Where the symbols take the objects:
state | l r f m x c
Koz | Bur Sab Tob Mel Kip Zem
Lur | Per Nuz Gev Nez Puf Lor
Gof | Vod Zul Rof Gel Fus Bar
Puf | Dep Vud Lor Per Sab Nez
Gor | Bar Tet Bap Rof Vun Fut
Gev | Sab Zar Peb Puf Lor Lur
Kav | Rus Sen Dal Rad Gir Lav
Fip | Zuf Bar Vir Pip Veg Fer
Tib | Fiz Duz Sed Zoz Buk Luv
Rus | Bap Rup Tet Zul Fon Zat
Mel | Bel Dep Kip Fim Bur Vug
Bas | Dad Vad Teg Val Puv Nud
Gif | Bil Val Vit Dab Veb Sen
Zat | Gor Dal Rus Kuv Zul Fon
Nug | Nud Bur Tum Teg Rov Nif
Kip | Gol Dib Zem Bur Vug Mel
Bil | Gir Dul Nam Kav Dal Rup
Sen | Rup Vub Gif Nam Dab Veb
Bel | Nif Zem Gol Tum Saf Vad
Gel | Fip Gor Fus Zal Vod Mik
Kor | Lor Fen Vud Gev Peb Guf
Bur | Saf Tov Vug Bel Gol Fim
Zem | Fim Per Koz Vug Mel Kip
Nor | Buk Fer Niz Tib Sed Sof
Vad | Rov Kip Bel Nug Tum Saf
Lav | Zat Veb Kav Tet Rad Gir
Per | Tob Peb Sab Sor Dep Dib
Kur | Taf Nor Zoz Suz Teb Fiz
Suz | Fen Tib Teb Big Taf Kos
Rov | Val Gol Nif Nud Bas Teg
Tol | Sen Teg Dad Vit Dul Ket
Fer | Rif Fus Fip Duz Pip Veg
Lor | Dib Sas Lur Sab Nez Puf
Vub | Vit Nif Val Ket Tol Dad
Kos | Fal Luv Suz Dor Big Taf
Ket | Veb Bas Tol Gif Vit Dul
Kuv | Rof Gir Zul Fut Gor Bap
Zul | Vun Lav Fon Gor Bap Kuv
Rof | Mik Fon Vun Fus Bar Gof
Fal | Vud Teb Fen Nuz Zar Ruf
Vun | Gel Zat Fut Bar Gof Rof
Peb | Nez Ruf Guf Lor Lur Gev
Pip | Nor Mik Veg Rif Zuf Duz
Fim | Tum Tob Bur Vad Bel Gol
Nuz | Peb Taf Zar Kor Vud Sas
Dul | Dab Nud Ket Sen Gif Vit
Sof | Zoz Veg Nor Luv Tib Sed
Val | Dul Nug Puv Tol Dad Vub
Guf | Puf Fal Kor Lur Gev Peb
Buk | Suz Rif Luv Fiz Kur Zoz
Fus | Vir Bap Bar Vod Mik Gel
Gir | Fon Dab Lav Rus Tet Rad
Teg | Vub Bel Rov Puv Nud Bas
Vug | Vad Sor Mel Gol Fim Bur
Bap | Gof Rad Kuv Vun Fut Gor
Dep | Zem Lur Dib Tob Tov Sor
Fut | Fus Rus Gor Gof Rof Vun
Saf | Teg Mel Vad Nif Nug Tum
Fen | Sas Fiz Dor Zar Ruf Fal
Zuf | Sed Zal Duz Nor Niz Rif
Veg | Niz Gel Fer Zuf Duz Pip
Tov | Mel Puf Sor Zem Koz Tob
Nez | Sor Kor Puf Dib Per Sab
Zar | Guf Kos Ruf Vud Sas Nuz
Dal | Tet Gif Rup Gir Lav Kav
Sas | Gev Big Nuz Guf Kor Vud
Ruf | Kor Suz Fal Sas Nuz Zar
Rif | Tib Vir Zuf Sof Nor Niz
Zoz | Kos Niz Buk Teb Fiz Kur
Rup | Rad Vit Bil Lav Kav Dal
Niz | Luv Fip Rif Sed Sof Nor
Big | Zar Zoz Taf Fal Fen Dor
Vit | Nam Puv Dul Veb Sen Gif
Bar | Zal Kuv Gof Mik Gel Fus
Luv | Teb Zuf Tib Kur Zoz Buk
Fon | Fut Kav Zat Bap Kuv Zul
Dab | Kav Tol Veb Rup Bil Nam
Nam | Lav Ket Dab Dal Rup Bil
Rad | Zul Nam Gir Zat Rus Tet
Puv | Ket Tum Nud Dad Vub Val
Sab | Tov Guf Nez Dep Dib Per
Dad | Gif Rov Vub Dul Ket Tol
Fiz | Big Sof Kur Kos Suz Teb
Sed | Kur Pip Sof Buk Luv Tib
Taf | Ruf Buk Kos Fen Dor Big
Duz | Sof Vod Pip Niz Rif Zuf
Dib | Koz Gev Per Tov Sor Dep
Vod | Veg Vun Mik Fip Vir Zal
Tum | Bas Vug Saf Rov Nif Nug
Zal | Pip Rof Vod Fer Fip Vir
Tob | Vug Nez Tov Kip Zem Koz
Sor | Kip Lor Dep Koz Tob Tov
Gol | Nug Koz Fim Saf Vad Bel
Nud | Tol Saf Bas Vub Val Puv
Dor | Nuz Kur Big Ruf Fal Fen
Teb | Dor Sed Fiz Taf Kos Suz
Nif | Puv Fim Nug Bas Teg Rov
Vir | Duz Gof Zal Veg Fer Fip
Veb | Dal Dad Sen Bil Nam Dab
Tet | Kuv Bil Rad Fon Zat Rus
Vud | Lur Dor Sas Peb Guf Kor
Mik | Fer Fut Gel Vir Zal Vod

The rows follow the links: the fewer symbols apart two objects are, the more alike their rows tend to be.

Each row is also shifted at random along 5 hidden directions that mean nothing.

Name the object of each row.
[-32  37   2  -8 -13  -6  -3 -17  19  24  20 -22  53  17  -6 -18 -42  26  34  -1   6   0 -12  18 -28  24  16  34  -2 -40 -21   2  35 -45  34 -16 -10 -12  14  -2   4  48   7 -47  11   8 -44   7  24 -11 -40] | Koz
[ -6  33  -4 -15  11   9 -18  -5   9  21 -14  -4  -2   5   6  -3 -15  12  -1  -7  -3 -31  15  36  15  10 -23  12  -2 -20   6  13  18   1  35 -52 -42   2  21 -13  -9  65 -56   0 -22  41 -12 -24  57  14 -40] | Taf
[ 22   8  13  42   3   6  14 -26   2   0 -21   7   2  32  37 -28  -9  23  34  24 -14  -4  23  27   2 -19  28  25 -19 -26 -35  36 -12  11 -16  18 -48 -29  25  -4   9  39 -43  18 -16  12  15 -61  22  25 -39] | Zat
[ 28  -6  22  28  -4   9  21 -18  -1   8 -17   1 -12  20  21  -5  -9  10  12  17  -3  -1  13  15  -6 -11  37  15  -9  -2 -26  30 -10  14 -22  19 -23 -23   7  -5  20  13  -9   5 -12   8  26 -31   3  23 -12] | Fon
[ 26 -18 -28 -22  27 -22 -19   1  -7 -10 -22   7  37 -17   2 -14   7 -16   0  -5  -6  -7  19 -37   9 -17  -4 -23 -15  18  17 -24 -18  46 -24  -4  -7 -10 -17 -29 -11 -47  14  31  -5 -56  -6 -11  -5  -4  24] | Fer
[115   5 -13 -38 -14  -6  -9   8  15  13  -5  -6  55  -3 -15   3 -10  23  14   4  13 -17   1   8  17  13 -45 -10  10  17  36 -13  25   9  15 -50   3  14 -13  13   3  -3 -16 -14 -34   7 -11  24  27 -22  10] | Kos
[ 13  -8  -5 -11   1  36  13  13  16   0 -16  -7  28  -8 -13  15  -3  11   0  10  -4 -28   4  15  16  10 -43 -26   8  37  31 -15  23  27   2 -37  -7   0 -20   1  -2   3  -5 -25 -24  -5  20   5  26   8  32] | Luv
[  3   3  -1  -1  -5 -32 -23   7 -18 -36  31  17 -75  -6  -2  -4  60 -33 -26 -21 -11  29 -30  -6  -1  -3   3   6   5 -19   7 -20 -29 -21   3  25  19  26  11   7 -24  -3 -18  64  32  12 -13  10 -36 -22 -11] | Fim
[  5  -4 -22  18  -9 -10   0   7  -1 -68   5  15  10  13  23 -25  52  36  34  33 -29  29  -8   1  18 -19 -32  -4   1 -17  -4   9  -9 -23 -13  29   4  10   4  32 -16   2 -50  30  -4 -19   1 -11 -15 -24   3] | Puv
[ 16  12   7   0 -29 -10  15 -10  -1   2  43 -22  22  -4 -32   5   9  -5  -4 -13  23 -17 -21  -6  -2  35  13  -9  -5  17  21 -30  21 -12  26  -2  21   9 -11  15  19 -38  19  -7  14   2   6  31 -21 -16   2] | Puf
[ 45 -21  26   0 -22 -19  14   6  -2  12  41   5   1   3 -30   6   3 -20   7  -8  22  40 -35 -21 -21   9  13   8  17  25  20 -40  -8 -15 -16  31  64  13 -21  36  11 -58  66  -5  16  -6 -18  59 -52 -42  30] | Saf
[-22  -7  18   1  20  10   7 -11  -1  20 -15  -2 -15  -1  -8   4   1 -23 -16  -8   3 -25   4  13   1   3  16  -7  -7  28  17 -19  -9  43  -6 -19 -21 -12  -8 -25   7  -4  -3  27 -14   3  19 -16  11  15   1] | Niz
[ 61  12  -3 -34  -5 -17  -5 -10  10  14 -13 -12  40   1  -7   1  -1  20   8   6  13 -25   5  13   9  15  -9  -2   0  11  25  -8  21  13  18 -46 -14   2 -10  -5  14   3 -27   9 -32  10  -4   6  27 -12  -8] | Teb
[-24  -8 -44 -39  10  -8 -23  27  -9 -36 -10  -3   0 -41 -11  23  38 -10 -41 -11   0 -23  10 -32  30   4 -44 -49   1  25  37 -14   7  15  10 -29  14  25 -21 -14 -13 -40 -11  16  -2 -25  16  19  -5  -2  40] | Suz
[-49  25 -29  22   2   2 -10   0 -11 -32  32   1   7  -9  -7 -19  25 -11  -4 -17  -8 -32   5  -4  30  15 -29 -21 -21 -10  17 -28   3  -1  30  -3 -21  12  22   2 -20  -9 -40  24  19  -3   3 -22   8  -1 -18] | Peb
[ 70 -20  -2  30  -1   9   3   8  -9 -20 -13  27 -22   7  22 -11  11   2  12  12 -17  20  12  -5  18 -30 -17  -2   1   1 -12  17 -29  13 -32  34  -1   0  11  20 -10  -9 -13  17  -5  -1  16 -20  -9   5   9] | Gir
[  0   1 -15 -18  13 -23  -1 -13  -2 -16 -13 -10  40  -5  -2 -11  27   3   2   8   4 -30  10  -8  14   7   4 -23 -18  25  28 -21   4  34   1 -21 -17  -5 -20 -21  10 -36 -26  47 -22 -30  13 -13   4  -6   5] | Tib
[-40  18  -9   4  11   7 -14   4  -5  18  18   2  -5 -11 -17   2 -18 -21 -18 -32  13 -30  10  -3  17  16 -22  -7  -8  -2  15 -21   5   4  30 -21  -9  10  18  -2 -14   2  -6  -6  11  19 -10  -1  16   5 -13] | Nuz
[-67 -13  23  15 -13  29  26  13  10   2   2  -2 -27   7  -1  25 -10  14  -1  16   0  28 -16  10 -19  -1   2  10  23   7 -16  23   8 -31  -9  21  32   4  -7  23  10  15  30 -45   1  15  12  26 -14   2  19] | Val
[-24   8  19  11  -8 -40   6 -20  -6 -22   0   1 -24  23  24 -13  36  21  12  22  -2  26  -7  14 -14 -11  44  28  -2 -27 -23  28 -14 -30  -4  25   0  -1   5   9  19  16 -37  47 -10  15   0 -10 -18 -11 -32] | Vub
[-19 -27 -11  21 -13  22  11  35  -3 -65  18  20 -46 -10  -1  12  56   0 -11  12 -25  36 -26  -7  13 -13 -48 -26  22  17  12  -8 -12 -20 -20  39  39  27  -9  39 -23 -21   0   7  15 -12  23  23 -37 -16  44] | Bas
[-52  12 -28 -15  19   9 -27  21  -8  -2   0   5 -25 -26  -9  16   5 -21 -36 -26   2 -28  13  -9  26   7 -43 -22  -1  -1  18 -10   3   6  28 -31  -7  21  11 -13 -24   6 -19   1  10  11  -3  -1  16  11   0] | Fen
[  0  13  -1  -4 -10  -3 -13   6   4  -6  25   2  -7   3  -8  -9  -1  -4   8 -11  -8  20 -22   5 -14   5 -13  14  10 -25  -3 -12   7 -33  14   5  13  10  11  13 -22  22   7 -10  23   9 -33  16  -3 -20 -12] | Vug
[-46  17  18 -31 -14 -52   0 -28   3  48  32 -34  55  -1 -29   2 -40  -6   7 -17  44   9 -18 -29 -52  32  77  28  -7 -10 -11 -15  22 -37  21   1  37 -11 -18 -13  36 -36  74 -31  25 -14 -44  51 -31 -27 -14] | Zem
[-33  20 -17 -17 -18   8  -1   4  18  11  23 -22  70  -4 -19  -3 -39  22  24  -1   8   2 -14  -8 -21  24  -9   3   4 -16  -6 -11  40 -42  24 -11  17  -1  -3   8   0   5  39 -72  19 -18 -34  32   6 -16   2] | Tob
[-22   7  -4 -16   8  21  -2   9   6  -7 -18  -5 -29 -11  -1  20  17   0 -28  -2  -7 -31   3  25  18   9 -26 -18   7  16  20   4  12  17  16 -40 -23   9  -4 -15  -5  28 -39   9 -19  22  22  -9  29  19   2] | Kur
[-56  33 -10   9 -15   0   2 -10  -2 -23  30 -20   6   1  -8  -9  17   6  -2  -8  -3 -24 -11  12   4  26   6  -1 -13 -19  -1  -8  22 -24  35  -7 -16   3  13  -2  -1  18 -29   2  20   8   4  -7   5   3 -26] | Sab
[-39 -27  58  20 -18  32  29  14   5  34  33   2 -79   3 -31  39 -11 -38 -29 -19  19  33 -42  11 -29  12  16  13  36  31   6 -15  -6 -18  -9  29  59  14  -9  30  10  -6  74 -37  24  40  10  56 -39  -7  27] | Nug
[ 56  18  10 -10 -37 -23   2  -6  -5 -22  37 -16 -27   0 -16   6  48  -3 -17  -8   5  -1 -33  13  -2  26  14   0   4  -5  15 -12  12 -26  26  -4  11  19  -5  13   8   0 -24  33  13  24   7  22 -18 -17 -15] | Dib
[ 14  10 -24   1   5 -23 -27  10 -26 -34  28  15 -44 -21 -11  -4  56 -38 -38 -31   0 -21  -2 -17  40   7 -30 -26 -12   4  35 -34 -20  12  20  -6  -2  30  13   2 -22 -30 -44  67  17   7   8  -6 -13 -10  -6] | Sas
[-23  29 -23   1 -15  15 -16  15   1 -45  20  -3 -24  -5   5  -5  33  10  -9  -5 -29   0 -19  22   9  12 -37  -4   5 -34  -4   3  18 -39  31  -9 -15  17  18   5 -31  51 -47   1  24  15  -8 -11  14   2 -18] | Tov
[  1 -12 -37  -1  10 -17 -23  23 -12 -51 -19  26  -9  -7  32  -8  30  18   6  18 -25  32  16 -26  18 -36 -34  -7   1 -26 -17  31 -22 -21 -22  27  11  15   7  16 -21  -6 -27  15   1 -22  -5 -10 -15  -7  12] | Sen
[-60   7  -2  12  -9  12   7   5  -8   0  39 -13 -10 -19 -33  16   5 -29 -29 -28  20 -26 -11 -15  10  30  -5 -23  -5  19  22 -32  12  -3  24   1  17  13   0   6   2 -36  23 -11  29   4  14  21 -19   2   9] | Gev
[-41 -11 -10  -1  36  32 -17  15  -8  -4 -34  15 -64 -17  12  12   8 -36 -38 -17 -28 -10  12   6   9 -20 -18 -16   3   5  -5   6 -22  35 -11 -10 -30  -4   8 -41 -33  31 -13  18   6   1  13 -35  23  37   9] | Fip
[ 23 -15 -24  23  10   4  -6  12  -2 -13 -16  25  37   5  26 -22 -22  19  37  18 -14  19  28 -20  13 -33 -29   2  -7 -16 -21  19 -18   2 -26  30   2  -7  14  20 -14 -11   3 -19  -4 -26 -13 -19   1   0  10] | Dal

From each start, follow one symbol. Which object do you reach?
Answers are names.
[-32  19   4  30  -5  65   9  17  11  20  26  -2  -7  -1 -22   8 -35  -8  -2 -22  -3 -33  -5  30  19  24 -54  -8   7   4  13 -20  24  -4  31 -21 -11   9  27  21 -23  41  -2 -56  12  39   1  -3  34  18  -5]
r
Fal
[ 34  15 -31 -11   3  16 -17  13  11  12   9   2  70  -8 -16 -13 -36  13  24 -12   6 -26  15  -4  25  11 -65 -13  -2   0  25 -24  22   3  24 -35  -5   8  10  15 -21  -1  -3 -40  -7  -4 -28   8  34 -13   4]
c
Zar
[-136   -7   48   37   -2   51   27   16    0    4    4    7 -127    6    1   39   13  -21  -45   -6   -8   22  -27   38  -18   -1   17   17   28    1  -23   28   -8  -29    0   27   16   10   11   13   -2   55   10  -18   20   58   32    6  -14   29    2]
m
Vub
[ 56 -22  39  30  -7  12  23  -9  -1  35  -8  11 -31  18   9   7 -25  -7   5   6  11  15   6   8 -10 -13  31  22   6   9 -20  22 -19  12 -28  27   6 -13   6  13  21  -3  25  -7  -8  24  20  -4 -11  14   0]
m
Zat
[ 63  -2  -4 -22  -7   0 -17  19  -5  11  14   5 -31 -20 -24  21  11 -25 -36 -29  14 -13  -6  -4  25  12 -39 -17  13  20  38 -23   1  10  20 -30  19  31   1  10 -10 -15  -3  12  -1  27   0  29   0 -10  11]
c
Ruf
[  0 -14  -6  17  15 -25 -13   1 -19 -12 -14  24 -27   3  27 -12  10  -6   1   2  -7  23  20 -23   6 -33  12   9  -8 -19 -23  26 -37  -1 -23  34   2   0  14   2  -4 -15  -8  30   4  -7  -1 -19 -19   3  -8]
x
Kav
[ 35 -23 -20   2   6  55   6  33  10 -27 -16  13   8 -16  -9   8  13  -2  -2   7 -26 -21   3   9  32  -3 -79 -44  13  46  39 -31   6  43 -14 -20  -8   9 -15   7 -30  -6 -10 -12 -18 -18  27  -6  22   8  51]
x
Sed
[-18  24 -42 -15  18   0 -28  11   4  -7  -6   2  39 -12   2 -11  -9  12   6  -8  -8 -32  22   0  30   4 -56 -15 -10 -16  15  -8  15   3  28 -40 -26  10  15  -7 -25  20 -41  -5  -9  -3 -20 -15  40   1 -12]
r
Kur
[-19  15  -9  11   2  19  -4   6  -2  13  26   0  10  -8 -22  -1 -16 -16  -4 -25  11 -29   3   0  20  20 -33 -10  -7   5  20 -27  11   4  28 -16  -4  11  18  10 -13  -3  -2 -16  10  15  -6   4  15   2  -6]
f
Sas
[ 22  -9 -21   2  11  42   3  18  11 -27 -19   6  21  -5   1  -5  14  10  10  13 -27 -26   8  19  32  -2 -65 -33   2  29  31 -21   8  39  -7 -23 -26   2  -6   1 -26  11 -34   1 -22 -15  21 -23  34   7  25]
r
Veg
[-54  -5 -39  -1  41  30 -12  10   7  -4 -30   8  52 -13   9 -20 -30  -2  17   2 -25 -22  30 -14  13 -18 -39 -23 -16   6   1 -15   0  39 -12 -13 -34 -21   2 -31 -32   3   4 -20  -2 -49 -11 -36  35  20  18]
r
Gel
[-35   3  20  36 -11  40  25   3  18   1  11   4  15  28   2 -13 -26  29  44  20 -14  19 -18  34 -10  -2 -23  21  15 -10 -14   4  14 -29  -3  18   1  -6  13  35  -8  44   2 -47  -5  17 -10  -1  13  -8  -6]
l
Vub
[-62  -5   8  39  19   0   6 -13 -18  -9 -15  14 -52   5  28  -5  10 -16 -14   4  -9   1  23  -6   3 -24  40   6 -18 -15 -34  32 -34  13 -21  38 -23 -16  18 -17   6   0 -16  34   9   1  28 -45 -12  32 -18]
m
Fon
[-39  39 -27   8 -15  26  -3   4  16 -26  20 -14  45   6   1 -20  -8  37  30   8 -21 -16  -9  24   6  20 -37   1  -3 -36 -10   2  39 -39  37 -17 -26  -1  21   9 -20  54 -34 -40  12   1 -18 -15  35   2 -23]
r
Lur
[ 69  -3  24 -11 -24 -67   7 -27  -5  -8   5   0   8  25  15 -13  34  26  26  26  17  38 -13  -2 -17  -7  55  31   0 -10  -7  18 -12 -27 -15  23  25   2 -13  21  37 -23 -12  49 -19   4  -9  18 -36 -38 -20]
c
Tol
[ 32  14  13  -4 -31 -14  24 -21  10  38  46 -32  88   5 -41  -3 -41  10  28  -7  43 -21 -16 -14 -14  44  22   2  -9  24  19 -38  37  -9  23 -10  27  -6 -16  21  36 -50  53 -47   5 -10 -13  45 -13 -27   1]
c
Puf
[ 31 -26  34 -19  -8 -30  11 -14 -17   9 -20 -13 -82 -10   3  41  35 -31 -62  -5  17  10  -6 -13 -23  -3  84  -1   5  22 -12  27 -23  21 -24  12  14  -4 -28 -36  39 -31  26  48   3   7  44  10 -42  21  11]
f
Fut
[-52 -16 -15  34  13  35  17   7   2  -5 -18   5  29   0  16  -2 -32  10  16  16 -12  -2  26 -16   5 -19  -9 -14 -10   3 -25  19  -3  12 -26  30  -7 -20   3  -2   0 -14  26 -44   4 -34  18 -24   0  27  23]
x
Fon
